Below is a small trained network, with its code and all its weights. Each question gives an input and a target symbol and asks what happens when units are switched off, that is, made to give their printed mean instead of their output.

import numpy as np


def w(rows, s, z=0):
    codes = np.array(rows[::2]) - 128.0
    scale = np.full(codes.shape[1], s)
    scale[-1] = z or s
    return codes * scale


def f(y):
    return y / 2 * (1 + np.tanh(0.7978845608 * (y + 0.044715 * y**3)))


def softmax(a):
    e = np.exp(a - a.max(-1, keepdims=True))
    return e / e.sum(-1, keepdims=True)


def log_softmax(a):
    a = a - a.max(-1, keepdims=True)
    return a - np.log(np.exp(a).sum(-1, keepdims=True))


def net(x, mask):
    ids = ['αδεηθτ'.index(c) for c in x.split()]
    T = len(ids)
    res = E[ids] + P[:T]
    u = 0
    for l in range(2):
        r = res
        for j in range(2):
            rows = slice(4 * j, 4 * j + 4)
            q, k, v = (r @ M[l][rows].T for M in (Q, K, V))
            z = softmax(np.where(np.tri(T) > 0, q @ k.T / 4**0.5, -1e9)) @ v
            o = O[l][rows]
            res = res + np.where(mask[u + j], z, o[:, -1]) @ o[:, :-1]
        u += 2
        y = f(res @ A[l][:, :-1].T + A[l][:, -1])
        res = res + np.where(mask[u : u + 4], y, B[l][:, -1]) @ B[l][:, :-1]
        u += 4
    return log_softmax(res[-1] @ U[:, :-1].T + U[:, -1])


Q, K, V, O, A, B = {}, {}, {}, {}, {}, {}
E = w([
[136,141,76,106],'α',
[126,220,140,21],'δ',
[182,225,94,137],'ε',
[14,109,133,55],'η',
[92,174,176,182],'θ',
[238,75,231,11],'τ',
],0.012)
P = w([
[130,153,22,157],'0',
[138,125,35,145],'1',
[45,164,103,145],'2',
[159,111,63,144],'3',
[52,142,153,108],'4',
[185,106,93,147],'5',
[56,139,201,86],'6',
[203,102,118,141],'7',
[57,137,242,79],'8',
[242,108,139,140],'9',
[99,130,254,101],'10',
[228,90,151,166],'11',
[107,100,215,140],'12',
],0.0072)
Q[0] = w([
[169,87,138,137],'L0H0',
[174,119,97,152],'L0H0',
[162,46,89,156],'L0H0',
[131,156,139,64],'L0H0',
[163,114,61,109],'L0H1',
[163,168,71,87],'L0H1',
[106,164,194,87],'L0H1',
[170,4,235,136],'L0H1',
],0.011)
K[0] = w([
[108,160,31,60],'L0H0',
[119,84,72,106],'L0H0',
[32,81,1,126],'L0H0',
[99,166,182,135],'L0H0',
[188,16,72,164],'L0H1',
[123,12,145,153],'L0H1',
[40,148,208,56],'L0H1',
[186,122,134,61],'L0H1',
],0.0093)
V[0] = w([
[191,95,135,111],'L0H0',
[82,222,111,227],'L0H0',
[96,220,40,254],'L0H0',
[140,139,162,3],'L0H0',
[144,217,173,48],'L0H1',
[200,175,113,242],'L0H1',
[114,207,159,140],'L0H1',
[87,169,161,125],'L0H1',
],0.0086)
O[0] = w([
[127,67,169,98,110],'L0H0',
[124,220,233,163,113],'L0H0',
[59,171,77,182,75],'L0H0',
[90,13,133,61,253],'L0H0',
[138,64,223,99,255],'L0H1',
[198,124,132,165,7],'L0H1',
[132,169,176,89,175],'L0H1',
[98,145,69,2,181],'L0H1',
],0.0066,0.007)
A[0] = w([
[206,159,117,127,196],'L0N0',
[79,140,31,2,139],'L0N1',
[83,218,219,54,3],'L0N2',
[161,64,140,144,111],'L0N3',
],0.0067,0.005)
B[0] = w([
[109,105,191,199,133],'L0N0',
[169,182,106,94,248],'L0N1',
[133,164,66,186,194],'L0N2',
[1,245,97,154,133],'L0N3',
],0.0082,0.012)
Q[1] = w([
[88,172,109,254],'L1H0',
[172,126,96,110],'L1H0',
[79,40,138,112],'L1H0',
[190,11,55,78],'L1H0',
[152,222,114,100],'L1H1',
[170,101,123,36],'L1H1',
[169,187,102,174],'L1H1',
[116,146,216,81],'L1H1',
],0.0086)
K[1] = w([
[149,159,85,203],'L1H0',
[143,79,88,131],'L1H0',
[183,117,186,96],'L1H0',
[184,63,123,209],'L1H0',
[2,67,223,168],'L1H1',
[158,143,151,82],'L1H1',
[213,157,112,62],'L1H1',
[168,89,189,69],'L1H1',
],0.0096)
V[1] = w([
[121,87,116,197],'L1H0',
[64,150,129,173],'L1H0',
[167,129,81,99],'L1H0',
[136,129,207,171],'L1H0',
[64,88,202,206],'L1H1',
[124,95,197,254],'L1H1',
[130,179,47,100],'L1H1',
[10,62,198,117],'L1H1',
],0.0078)
O[1] = w([
[125,98,80,93,38],'L1H0',
[108,139,80,107,89],'L1H0',
[168,125,152,172,156],'L1H0',
[135,92,118,99,79],'L1H0',
[93,85,180,129,61],'L1H1',
[140,107,162,166,4],'L1H1',
[127,180,122,62,158],'L1H1',
[8,104,119,204,153],'L1H1',
],0.011,0.014)
A[1] = w([
[194,108,162,50,29],'L1N0',
[115,209,80,179,166],'L1N1',
[175,80,1,153,92],'L1N2',
[160,69,85,32,2],'L1N3',
],0.0077,0.0045)
B[1] = w([
[120,85,232,104,184],'L1N0',
[104,2,164,186,255],'L1N1',
[115,80,74,108,121],'L1N2',
[142,92,228,123,158],'L1N3',
],0.0098,0.0066)
U = w([
[192,75,54,137,253],'α',
[198,182,121,112,20],'δ',
[195,174,95,180,128],'ε',
[91,201,32,110,46],'η',
[105,188,142,226,210],'θ',
[123,2,145,121,127],'τ',
],0.0085,0.0031)

Each question gives the input, a string of symbols that net reads in full, and the target symbol t.
The units are the heads (4 rows each of Q, K, V and O) and the neurons (one row each of A and B). Each row of codes is followed by its name. A weight is (code - 128) times the scale printed after its matrix; where a second scale follows, it is the last column's (O, A, B and U).
mask holds one flag per unit, layer by layer, with each layer's heads first. A switched-off unit (its flag False) gives its mean, the last column of its rows in O or B, instead of its output. The means were averaged over made-up inputs and are rounded, as every weight is.
A unit's drop is (log p(t) with every unit on - log p(t) with that unit switched off) / (log p(t) with every unit on - log p(t) with every unit switched off).
The circuit of an input: a set's keep is (log p(t) with only the set's units on - log p(t) with every unit switched off) / (log p(t) with every unit on - log p(t) with every unit switched off). Starting from all 12 units, units are removed one at a time, each time the one whose removal leaves the highest keep (on an exact tie, the one counted first), for as long as the keep stays at least 0.8.
circuit, biggest first: the units of the circuit, biggest drop first
most important unit: the unit with the biggest drop
k most important neurons: the k neurons with the biggest drops, biggest first
top k neurons in layer l: the k neurons of layer l with the biggest drops, biggest first
which heads matter: for each layer, one digit per head in row order, 1 if its drop is at least 0.15 and else 0, layers parted by /
drop when u is switched off: that unit's drop, to one decimal
input δ τ η, target τ: circuit, biggest first	[L0H0]
input τ η δ δ η δ δ δ δ η, target δ: top 2 neurons in layer 1	[L1N1; L1N3]
input α α θ η δ, target θ: 3 most important neurons	[L0N1; L1N1; L0N2]
input δ η α δ δ δ δ τ α, target τ: circuit, biggest first	[L0H0; L0N2]
input δ δ δ, target δ: top 3 neurons in layer 0	[L0N1; L0N3; L0N0]
input δ δ δ τ δ ε δ τ η δ η δ δ, target η: top 2 neurons in layer 1	[L1N1; L1N0]
input δ δ δ δ η α δ θ η, target θ: circuit, biggest first	[L0H0; L1H1]
input δ η η δ ε δ δ η, target δ: circuit, biggest first	[L0N1; L1H1; L1N3; L0H1]
input δ δ δ η η τ θ, target τ: which heads matter	11 / 10
input δ δ θ δ η δ δ δ δ θ, target δ: circuit, biggest first	[L1H1; L0N2; L1N1; L0H1]
input α η θ δ ε θ τ δ θ, target τ: which heads matter	11 / 11
input α θ τ ε η η τ τ τ η ε, target τ: 2 most important neurons	[L0N2; L0N1]
input η δ δ θ α η δ δ δ δ δ δ α, target δ: 2 most important neurons	[L0N2; L1N1]
input δ η η θ ε, target θ: circuit, biggest first	[L0H0; L1N1]
input δ δ δ θ η η α η τ δ δ, target τ: 2 most important neurons	[L1N0; L1N3]
input δ η δ δ θ δ η, target θ: most important unit	L0H0
input η δ δ δ α, target δ: 2 most important neurons	[L0N1; L0N3]
input δ η ε δ τ δ η ε δ τ δ, target τ: top 2 neurons in layer 0	[L0N2; L0N1]
input α α δ η η η η δ η δ, target η: drop when L1H1 is switched off	1.0
input η δ δ δ δ ε α δ δ α θ δ δ, target θ: drop when L0H0 is switched off	0.1
input δ δ δ δ, target δ: drop when L0N0 is switched off	0.0
input θ θ δ η δ η η η, target η: drop when L0N3 is switched off	-0.1
